Below is a small trained network, with its code and all its weights. Each question gives an input and a target symbol and asks what happens when units are switched off, that is, made to give their printed mean instead of their output.

import numpy as np


def w(rows, s, z=0):
    codes = np.array(rows[::2]) - 128.0
    scale = np.full(codes.shape[1], s)
    scale[-1] = z or s
    return codes * scale


def f(y):
    return np.maximum(y, 0)


def softmax(a):
    e = np.exp(a - a.max(-1, keepdims=True))
    return e / e.sum(-1, keepdims=True)


def log_softmax(a):
    a = a - a.max(-1, keepdims=True)
    return a - np.log(np.exp(a).sum(-1, keepdims=True))


def net(x, mask):
    ids = ['Δαεζμτψ'.index(c) for c in x.split()]
    T = len(ids)
    res = E[ids] + P[:T]
    r = res
    for j in range(2):
        rows = slice(2 * j, 2 * j + 2)
        q, k, v = (r @ M[0][rows].T for M in (Q, K, V))
        z = softmax(np.where(np.tri(T) > 0, q @ k.T / 2**0.5, -1e9)) @ v
        o = O[0][rows]
        res = res + np.where(mask[j], z, o[:, -1]) @ o[:, :-1]
    y = f(res @ A[0][:, :-1].T + A[0][:, -1])
    res = res + np.where(mask[2:18], y, B[0][:, -1]) @ B[0][:, :-1]
    return log_softmax(res[-1] @ U[:, :-1].T + U[:, -1])


Q, K, V, O, A, B = {}, {}, {}, {}, {}, {}
E = w([
[170,122,158,165,74],'Δ',
[102,60,123,119,129],'α',
[122,5,182,116,121],'ε',
[201,128,151,131,63],'ζ',
[119,123,167,223,107],'μ',
[120,105,67,96,120],'τ',
[115,65,91,92,130],'ψ',
],0.018)
P = w([
[92,154,126,158,208],'0',
[72,138,137,116,78],'1',
[85,175,141,106,151],'2',
[102,103,106,149,55],'3',
[168,107,124,154,202],'4',
[142,71,54,159,141],'5',
[119,177,183,104,188],'6',
[80,130,140,92,6],'7',
[115,168,155,79,148],'8',
[141,117,83,88,131],'9',
[227,102,115,108,230],'10',
],0.014)
Q[0] = w([
[214,62,64,194,191],'head 1',
[72,133,50,153,3],'head 1',
[69,78,148,74,150],'head 2',
[31,22,96,33,190],'head 2',
],0.058)
K[0] = w([
[46,183,211,61,95],'head 1',
[190,173,134,129,254],'head 1',
[125,63,112,142,93],'head 2',
[140,44,55,166,52],'head 2',
],0.057)
V[0] = w([
[81,95,110,2,124],'head 1',
[191,247,43,55,133],'head 1',
[124,151,172,104,151],'head 2',
[128,68,97,147,84],'head 2',
],0.014)
O[0] = w([
[21,192,161,79,1,56],'head 1',
[136,164,244,142,148,2],'head 1',
[128,115,100,194,141,125],'head 2',
[156,169,133,39,110,152],'head 2',
],0.0076,0.0084)
A[0] = w([
[196,184,182,192,98,198],'neuron 1',
[109,86,157,117,155,167],'neuron 2',
[154,143,132,119,116,71],'neuron 3',
[97,109,163,127,123,82],'neuron 4',
[172,243,162,195,68,210],'neuron 5',
[107,132,134,93,153,243],'neuron 6',
[116,119,131,75,148,2],'neuron 7',
[131,123,110,132,137,187],'neuron 8',
[182,143,135,174,125,87],'neuron 9',
[162,164,182,156,119,123],'neuron 10',
[194,178,210,184,96,50],'neuron 11',
[162,125,132,154,106,109],'neuron 12',
[128,175,90,131,121,38],'neuron 13',
[132,162,116,175,118,146],'neuron 14',
[102,109,136,102,121,54],'neuron 15',
[173,253,179,192,62,2],'neuron 16',
],0.021,0.0094)
B[0] = w([
[4,158,114,87,55,248],'neuron 1',
[110,144,115,135,108,169],'neuron 2',
[123,135,130,136,134,132],'neuron 3',
[117,138,116,153,113,141],'neuron 4',
[199,72,115,39,203,230],'neuron 5',
[141,105,116,156,87,185],'neuron 6',
[139,126,127,84,155,159],'neuron 7',
[128,157,170,141,96,207],'neuron 8',
[134,147,104,114,205,223],'neuron 9',
[169,101,166,137,153,174],'neuron 10',
[185,74,209,223,136,200],'neuron 11',
[126,155,147,145,150,192],'neuron 12',
[111,103,146,167,128,138],'neuron 13',
[155,128,127,98,122,181],'neuron 14',
[165,148,140,132,161,147],'neuron 15',
[59,169,39,219,129,178],'neuron 16',
],0.036,0.014)
U = w([
[206,144,183,172,101,255],'Δ',
[253,138,175,74,135,149],'α',
[177,122,163,176,171,75],'ε',
[143,191,171,123,155,108],'ζ',
[186,136,139,90,177,51],'μ',
[225,173,174,155,195,95],'τ',
[173,113,228,110,182,104],'ψ',
],0.0045,0.0095)

Each question gives the input, a string of symbols that net reads in full, and the target symbol t.
The units are the heads (2 rows each of Q, K, V and O) and the neurons (one row each of A and B). Each row of codes is followed by its name. A weight is (code - 128) times the scale printed after its matrix; where a second scale follows, it is the last column's (O, A, B and U).
mask holds one flag per unit, heads first, then neurons. A switched-off unit (its flag False) gives its mean, the last column of its rows in O or B, instead of its output. The means were averaged over made-up inputs and are rounded, as every weight is.
A unit's drop is (log p(t) with every unit on - log p(t) with that unit switched off) / (log p(t) with every unit on - log p(t) with every unit switched off).
The circuit of an input: a set's keep is (log p(t) with only the set's units on - log p(t) with every unit switched off) / (log p(t) with every unit on - log p(t) with every unit switched off). Starting from the 12 units with the biggest drops (on a tie, the unit counted first), units are removed one at a time, each time the one whose removal leaves the highest keep (on an exact tie, the one counted first), for as long as the keep stays at least 0.8.
circuit, biggest first: the units of the circuit, biggest drop first
top k neurons: the k neurons with the biggest drops, biggest first
which heads matter: for each layer, one digit per head in row order, 1 if its drop is at least 0.15 and else 0, layers parted by /
input ε Δ τ ζ α ζ ψ ζ, target α: circuit, biggest first : (head 1; neuron 16; neuron 5)
input μ ζ ζ, target τ: circuit, biggest first : (head 1; neuron 1)
input α ψ μ ζ ζ ψ ψ ψ μ, target μ: circuit, biggest first : (neuron 5; neuron 16; head 1)
input ζ ζ ε ψ μ ζ ζ ζ τ ε α, target Δ: top 3 neurons : (neuron 5; neuron 6; neuron 9)
input ψ ζ α μ Δ μ ε ψ τ ζ, target Δ: circuit, biggest first : (neuron 5; neuron 9)
input ζ α Δ Δ ζ Δ Δ ψ ψ Δ α, target α: circuit, biggest first : (head 2; neuron 16)
input α μ ψ τ ε ψ μ Δ μ ε, target α: circuit, biggest first : (neuron 1; neuron 16)
input Δ μ Δ, target ζ: circuit, biggest first : (head 1; neuron 5; neuron 11; neuron 1)
input ζ ψ ζ ψ ε ζ τ, target Δ: top 2 neurons : (neuron 5; neuron 6)
input Δ ζ ζ ζ μ ψ ζ ζ, target τ: circuit, biggest first : (head 1; neuron 1; neuron 9)
input μ τ μ Δ ζ μ ψ ψ τ α ψ, target α: top 4 neurons : (neuron 7; neuron 1; neuron 16; neuron 11)
input μ μ μ μ ψ, target Δ: top 4 neurons : (neuron 5; neuron 9; neuron 8; neuron 6)
input μ μ ε α, target Δ: top 2 neurons : (neuron 5; neuron 9)
input Δ ζ μ α ζ ε, target Δ: circuit, biggest first : (neuron 5)
input ζ α ψ ψ τ ε Δ ζ ε ψ, target α: circuit, biggest first : (head 2; neuron 16)
input τ τ ε ψ μ Δ ζ α ζ ε μ, target α: top 2 neurons : (neuron 1; neuron 16)
input μ α ψ μ ζ Δ, target μ: circuit, biggest first : (neuron 5; head 1; neuron 16)
input Δ ε μ, target ζ: circuit, biggest first : (head 1; neuron 5; neuron 11; neuron 1)
input ζ ε ζ ζ Δ Δ ψ Δ ζ ζ, target μ: top 3 neurons : (neuron 5; neuron 16; neuron 8)
input μ μ α Δ τ α ζ ζ, target ε: circuit, biggest first : (neuron 16; head 1; neuron 11)
input Δ ζ α ζ, target ζ: top 3 neurons : (neuron 5; neuron 1; neuron 11)
input ε ζ μ, target Δ: top 4 neurons : (neuron 5; neuron 9; neuron 1; neuron 13)
input Δ ψ ε, target Δ: top 4 neurons : (neuron 5; neuron 6; neuron 9; neuron 4)
input Δ α ζ τ τ ζ ε μ ζ α, target α: which heads matter : 01
input Δ μ α Δ Δ, target τ: which heads matter : 10
